Here is a tiny trained network, its code and every weight. The questions are about switching its units off for an input and a target symbol, where a switched-off unit gives its printed mean instead of its output.

import numpy as np


def w(rows, s, z=0):
    codes = np.array(rows[::2]) - 128.0
    scale = np.full(codes.shape[1], s)
    scale[-1] = z or s
    return codes * scale


def f(y):
    return np.maximum(y, 0)


def softmax(a):
    e = np.exp(a - a.max(-1, keepdims=True))
    return e / e.sum(-1, keepdims=True)


def log_softmax(a):
    a = a - a.max(-1, keepdims=True)
    return a - np.log(np.exp(a).sum(-1, keepdims=True))


def net(x, mask):
    ids = ['αβγδεζηθλμξπστφω'.index(c) for c in x.split()]
    T = len(ids)
    res = E[ids] + P[:T]
    u = 0
    for l in range(3):
        q, k, v = (res @ M[l].T for M in (Q, K, V))
        z = softmax(np.where(np.tri(T) > 0, q @ k.T / 4**0.5, -1e9)) @ v
        res = res + np.where(mask[u], z, O[l][:, -1]) @ O[l][:, :-1]
        u += 1
        y = f(res @ A[l][:, :-1].T + A[l][:, -1])
        res = res + np.where(mask[u : u + 12], y, B[l][:, -1]) @ B[l][:, :-1]
        u += 12
    return log_softmax(res[-1] @ U[:, :-1].T + U[:, -1])


Q, K, V, O, A, B = {}, {}, {}, {}, {}, {}
E = w([
[78,101,173,167,148,58,137],'α',
[153,129,178,101,46,156,207],'β',
[128,141,106,203,144,176,179],'γ',
[152,29,71,153,114,147,122],'δ',
[148,67,142,85,182,152,183],'ε',
[174,109,161,113,50,175,179],'ζ',
[125,80,143,212,195,113,99],'η',
[201,64,232,143,107,162,76],'θ',
[151,56,147,148,203,148,179],'λ',
[88,163,119,32,59,164,137],'μ',
[86,142,135,90,125,53,135],'ξ',
[126,83,254,146,88,139,65],'π',
[58,153,94,160,173,134,79],'σ',
[156,93,98,21,166,136,138],'τ',
[75,116,94,138,80,170,49],'φ',
[176,97,101,163,157,202,62],'ω',
],0.0093)
P = w([
[145,132,153,78,123,251,233],'0',
[123,125,156,72,140,198,177],'1',
[118,123,133,71,143,184,143],'2',
[124,125,133,75,146,161,109],'3',
[134,120,121,89,137,125,98],'4',
[131,116,120,83,166,111,78],'5',
[147,135,108,110,161,78,58],'6',
[149,133,94,101,147,51,44],'7',
[154,131,80,99,156,27,41],'8',
[145,128,75,105,141,10,25],'9',
[155,148,100,115,149,15,10],'10',
],0.0033)
Q[0] = w([
[139,108,97,65,144,189,144],'0.h0',
[240,235,114,204,104,70,133],'0.h0',
[97,86,155,109,200,130,45],'0.h0',
[176,169,133,145,119,194,254],'0.h0',
],0.0095)
K[0] = w([
[104,240,89,130,234,81,149],'0.h0',
[166,173,118,100,2,246,87],'0.h0',
[96,5,13,143,80,46,166],'0.h0',
[70,252,238,37,163,244,98],'0.h0',
],0.0068)
V[0] = w([
[104,73,143,157,158,110,91],'0.h0',
[157,89,103,122,94,107,158],'0.h0',
[50,13,25,155,70,3,117],'0.h0',
[209,202,148,97,137,194,144],'0.h0',
],0.0046)
O[0] = w([
[164,162,122,179,118,136,62,150],'0.h0',
[113,169,143,108,140,104,125,151],'0.h0',
[231,223,51,114,154,4,69,2],'0.h0',
[66,81,211,102,151,212,173,182],'0.h0',
],0.0035,0.00097)
A[0] = w([
[91,32,16,109,103,108,155,110],'0.n0',
[169,98,78,184,163,129,112,127],'0.n1',
[95,210,153,110,75,157,149,3],'0.n2',
[254,177,120,195,25,132,193,153],'0.n3',
[97,196,60,215,153,187,155,83],'0.n4',
[122,147,144,169,163,48,105,67],'0.n5',
[102,214,93,234,85,159,93,73],'0.n6',
[204,217,98,207,90,145,198,134],'0.n7',
[163,205,107,79,201,124,79,139],'0.n8',
[114,222,97,91,72,142,165,1],'0.n9',
[103,69,50,154,71,170,109,59],'0.n10',
[133,61,40,149,76,83,113,60],'0.n11',
],0.0066,0.0023)
B[0] = w([
[235,209,222,117,174,135,85,247],'0.n0',
[108,103,86,201,135,186,59,227],'0.n1',
[157,112,8,109,111,172,108,157],'0.n2',
[99,23,238,46,106,176,112,205],'0.n3',
[9,78,97,67,92,82,188,177],'0.n4',
[64,211,217,123,178,177,47,174],'0.n5',
[102,91,132,14,159,134,67,170],'0.n6',
[8,20,148,120,122,177,158,168],'0.n7',
[75,118,47,98,177,186,63,234],'0.n8',
[234,85,39,79,136,191,139,155],'0.n9',
[158,253,217,123,45,160,106,184],'0.n10',
[184,197,202,132,177,91,88,173],'0.n11',
],0.0067,0.0013)
Q[1] = w([
[126,79,175,26,186,160,76],'1.h0',
[155,189,41,131,39,116,174],'1.h0',
[73,92,186,31,222,208,7],'1.h0',
[89,142,151,144,185,248,152],'1.h0',
],0.012)
K[1] = w([
[114,114,103,134,143,114,31],'1.h0',
[101,111,102,148,135,162,189],'1.h0',
[142,125,80,141,123,125,4],'1.h0',
[123,136,151,165,112,172,74],'1.h0',
],0.019)
V[1] = w([
[163,85,99,119,152,119,151],'1.h0',
[37,222,253,42,99,68,86],'1.h0',
[61,183,213,92,106,93,73],'1.h0',
[219,142,18,207,124,187,129],'1.h0',
],0.0043)
O[1] = w([
[115,140,138,136,135,160,147,70],'1.h0',
[169,2,19,163,65,16,166,216],'1.h0',
[163,41,58,147,74,49,127,255],'1.h0',
[141,215,159,94,178,194,76,63],'1.h0',
],0.0044,0.00099)
A[1] = w([
[136,164,144,142,134,122,160,27],'1.n0',
[144,188,139,169,124,96,199,50],'1.n1',
[128,169,126,96,106,48,225,57],'1.n2',
[69,173,171,198,108,64,162,33],'1.n3',
[155,135,144,158,129,116,254,41],'1.n4',
[109,188,153,121,144,44,183,169],'1.n5',
[162,158,53,125,198,150,224,242],'1.n6',
[71,172,151,138,141,108,176,71],'1.n7',
[93,139,106,148,58,58,154,1],'1.n8',
[142,181,97,48,139,151,162,54],'1.n9',
[153,126,63,186,162,173,246,14],'1.n10',
[138,172,110,164,85,104,152,57],'1.n11',
],0.0072,0.0024)
B[1] = w([
[138,125,85,138,144,146,95,128],'1.n0',
[113,107,117,99,101,130,114,128],'1.n1',
[74,211,173,76,135,234,109,140],'1.n2',
[166,105,148,141,174,48,160,138],'1.n3',
[115,72,81,137,130,88,182,152],'1.n4',
[25,153,209,90,117,99,64,156],'1.n5',
[93,2,146,91,152,108,39,250],'1.n6',
[92,118,127,124,113,103,137,137],'1.n7',
[162,173,136,145,113,161,145,137],'1.n8',
[230,86,64,94,130,144,147,199],'1.n9',
[130,63,123,166,103,24,181,149],'1.n10',
[131,145,135,108,171,129,125,128],'1.n11',
],0.0086,0.002)
Q[2] = w([
[61,64,164,111,58,120,6],'2.h0',
[118,125,110,119,115,96,143],'2.h0',
[131,20,109,71,101,139,33],'2.h0',
[115,208,117,159,140,97,212],'2.h0',
],0.014)
K[2] = w([
[162,139,63,104,161,61,2],'2.h0',
[141,114,130,149,145,171,119],'2.h0',
[156,201,94,167,142,58,62],'2.h0',
[122,65,166,110,129,221,174],'2.h0',
],0.012)
V[2] = w([
[103,119,251,153,17,132,98],'2.h0',
[153,92,189,168,235,89,192],'2.h0',
[38,123,54,219,173,199,98],'2.h0',
[254,100,117,237,125,170,132],'2.h0',
],0.0098)
O[2] = w([
[141,194,165,161,41,62,27,190],'2.h0',
[50,126,231,127,229,108,145,48],'2.h0',
[96,125,89,227,108,239,186,138],'2.h0',
[32,2,202,95,73,195,39,1],'2.h0',
],0.0072,0.003)
A[2] = w([
[151,80,79,218,90,95,78,112],'2.n0',
[131,152,198,65,27,146,253,3],'2.n1',
[145,55,190,216,146,97,164,124],'2.n2',
[171,148,74,190,150,139,187,146],'2.n3',
[154,121,221,105,152,91,170,174],'2.n4',
[196,186,141,120,162,183,90,76],'2.n5',
[5,156,55,124,130,123,73,93],'2.n6',
[249,84,197,202,153,143,134,68],'2.n7',
[2,149,79,128,112,56,160,182],'2.n8',
[90,126,164,243,207,89,94,57],'2.n9',
[76,126,177,198,75,70,167,173],'2.n10',
[84,165,107,97,65,113,123,61],'2.n11',
],0.0088,0.0037)
B[2] = w([
[67,134,101,70,78,132,175,253],'2.n0',
[182,7,82,234,137,141,78,174],'2.n1',
[19,153,100,107,115,93,137,219],'2.n2',
[103,93,238,102,128,100,183,246],'2.n3',
[144,104,83,196,150,83,68,247],'2.n4',
[157,124,116,170,138,194,114,201],'2.n5',
[154,131,217,100,98,87,147,180],'2.n6',
[115,146,217,47,139,136,104,213],'2.n7',
[232,183,161,121,177,189,167,199],'2.n8',
[113,131,12,111,117,179,82,196],'2.n9',
[135,154,120,210,99,137,181,207],'2.n10',
[101,121,117,161,120,76,122,166],'2.n11',
],0.012,0.0043)
U = w([
[150,231,81,172,187,71,113,189],'α',
[152,48,103,174,127,99,130,108],'β',
[112,178,66,216,170,114,172,83],'γ',
[119,110,233,67,119,130,27,93],'δ',
[36,82,99,105,202,46,133,15],'ε',
[163,60,108,197,127,104,125,5],'ζ',
[58,158,98,143,153,255,112,144],'η',
[69,139,193,162,95,56,101,113],'θ',
[19,135,70,125,173,153,115,63],'λ',
[177,64,65,38,171,142,117,104],'μ',
[223,185,169,114,146,45,177,146],'ξ',
[82,172,114,146,53,44,114,178],'π',
[94,114,156,129,142,138,245,161],'σ',
[144,56,107,54,236,71,123,230],'τ',
[170,129,35,34,13,143,170,157],'φ',
[177,178,177,144,114,246,65,180],'ω',
],0.0041,0.0034)

Each question gives the input, a string of symbols that net reads in full, and the target symbol t.
The units are the heads (4 rows each of Q, K, V and O) and the neurons (one row each of A and B). Each row of codes is followed by its name. A weight is (code - 128) times the scale printed after its matrix; where a second scale follows, it is the last column's (O, A, B and U).
mask holds one flag per unit, layer by layer, with each layer's heads first. A switched-off unit (its flag False) gives its mean, the last column of its rows in O or B, instead of its output. The means were averaged over made-up inputs and are rounded, as every weight is.
A unit's drop is (log p(t) with every unit on - log p(t) with that unit switched off) / (log p(t) with every unit on - log p(t) with every unit switched off).
The circuit of an input: a set's keep is (log p(t) with only the set's units on - log p(t) with every unit switched off) / (log p(t) with every unit on - log p(t) with every unit switched off). Starting from the 12 units with the biggest drops (on a tie, the unit counted first), units are removed one at a time, each time the one whose removal leaves the highest keep (on an exact tie, the one counted first), for as long as the keep stays at least 0.8.
units of the circuit, in order: the units of the circuit, biggest drop first
most important unit: the unit with the biggest drop
k most important neurons: the k neurons with the biggest drops, biggest first
k most important neurons of layer l: the k neurons of layer l with the biggest drops, biggest first
drop of u: that unit's drop, to one decimal
input μ ε ε η ε φ θ π, target φ: units of the circuit, in order -> (2.h0, 2.n0, 1.h0, 0.n10)
input φ φ θ, target φ: units of the circuit, in order -> (2.h0, 2.n0, 0.n10)
input ω θ φ β β π ξ, target ξ: units of the circuit, in order -> (2.n8, 1.n5, 2.h0)
input ξ γ γ φ, target φ: units of the circuit, in order -> (2.h0, 2.n0, 0.n10)
input ξ ε β σ η λ τ θ π δ δ, target δ: 2 most important neurons -> (0.n0, 0.n11)
input τ ζ α ω τ π φ, target φ: units of the circuit, in order -> (2.h0, 2.n0)
input ω ε π δ ξ τ δ α γ η η, target η: units of the circuit, in order -> (2.n9, 2.h0, 0.n1)
input τ τ φ ζ, target φ: 3 most important neurons of layer 2 -> (2.n0, 2.n4, 2.n3)
input π θ ξ ζ α, target α: 2 most important neurons -> (1.n5, 2.n8)
input φ π τ π θ σ, target σ: 2 most important neurons -> (2.n3, 0.n8)
input ω τ π β π, target π: units of the circuit, in order -> (1.h0, 2.h0, 2.n10, 2.n0)
input ω ξ δ θ δ λ μ δ σ μ, target σ: units of the circuit, in order -> (2.h0, 0.h0, 2.n3, 0.n8)
input ζ τ π μ β τ γ θ ξ ε, target ξ: 2 most important neurons -> (1.n5, 2.n3)
input μ ξ γ, target ξ: 2 most important neurons -> (2.n8, 1.n5)
input τ τ ω μ τ τ ξ λ σ ε, target σ: most important unit -> 2.h0
input ξ τ π β ε τ σ γ θ, target σ: 2 most important neurons -> (2.n3, 0.n8)
input ξ μ γ ε, target ξ: 2 most important neurons of layer 1 -> (1.n5, 1.n2)
input ω η ε η ω π σ ε ζ, target σ: 2 most important neurons -> (2.n3, 0.n3)
input π φ λ η ω π τ α φ ε, target φ: 2 most important neurons -> (0.n10, 2.n0)
input τ λ ξ θ, target ξ: 2 most important neurons of layer 0 -> (0.n1, 0.n3)
input τ ξ ω ζ τ γ π φ μ, target φ: 2 most important neurons of layer 0 -> (0.n10, 0.n9)
input ε ε α δ, target ω: 2 most important neurons of layer 0 -> (0.n0, 0.n1)
input μ δ ω τ γ ζ ε π φ λ, target φ: 3 most important neurons -> (2.n0, 0.n10, 1.n6)
input φ ω δ, target ω: most important unit -> 0.n0
input π ε τ, target τ: 2 most important neurons of layer 1 -> (1.n6, 1.n9)
input σ ω δ σ β ξ, target ξ: 3 most important neurons -> (2.n8, 1.n5, 2.n3)
input ε α δ ζ η π π ξ θ, target ξ: drop of 2.h0 -> 1.2
input τ μ γ η δ λ θ, target δ: drop of 0.h0 -> 0.1
input ε φ τ θ π φ μ τ, target φ: drop of 0.n7 -> 0.0
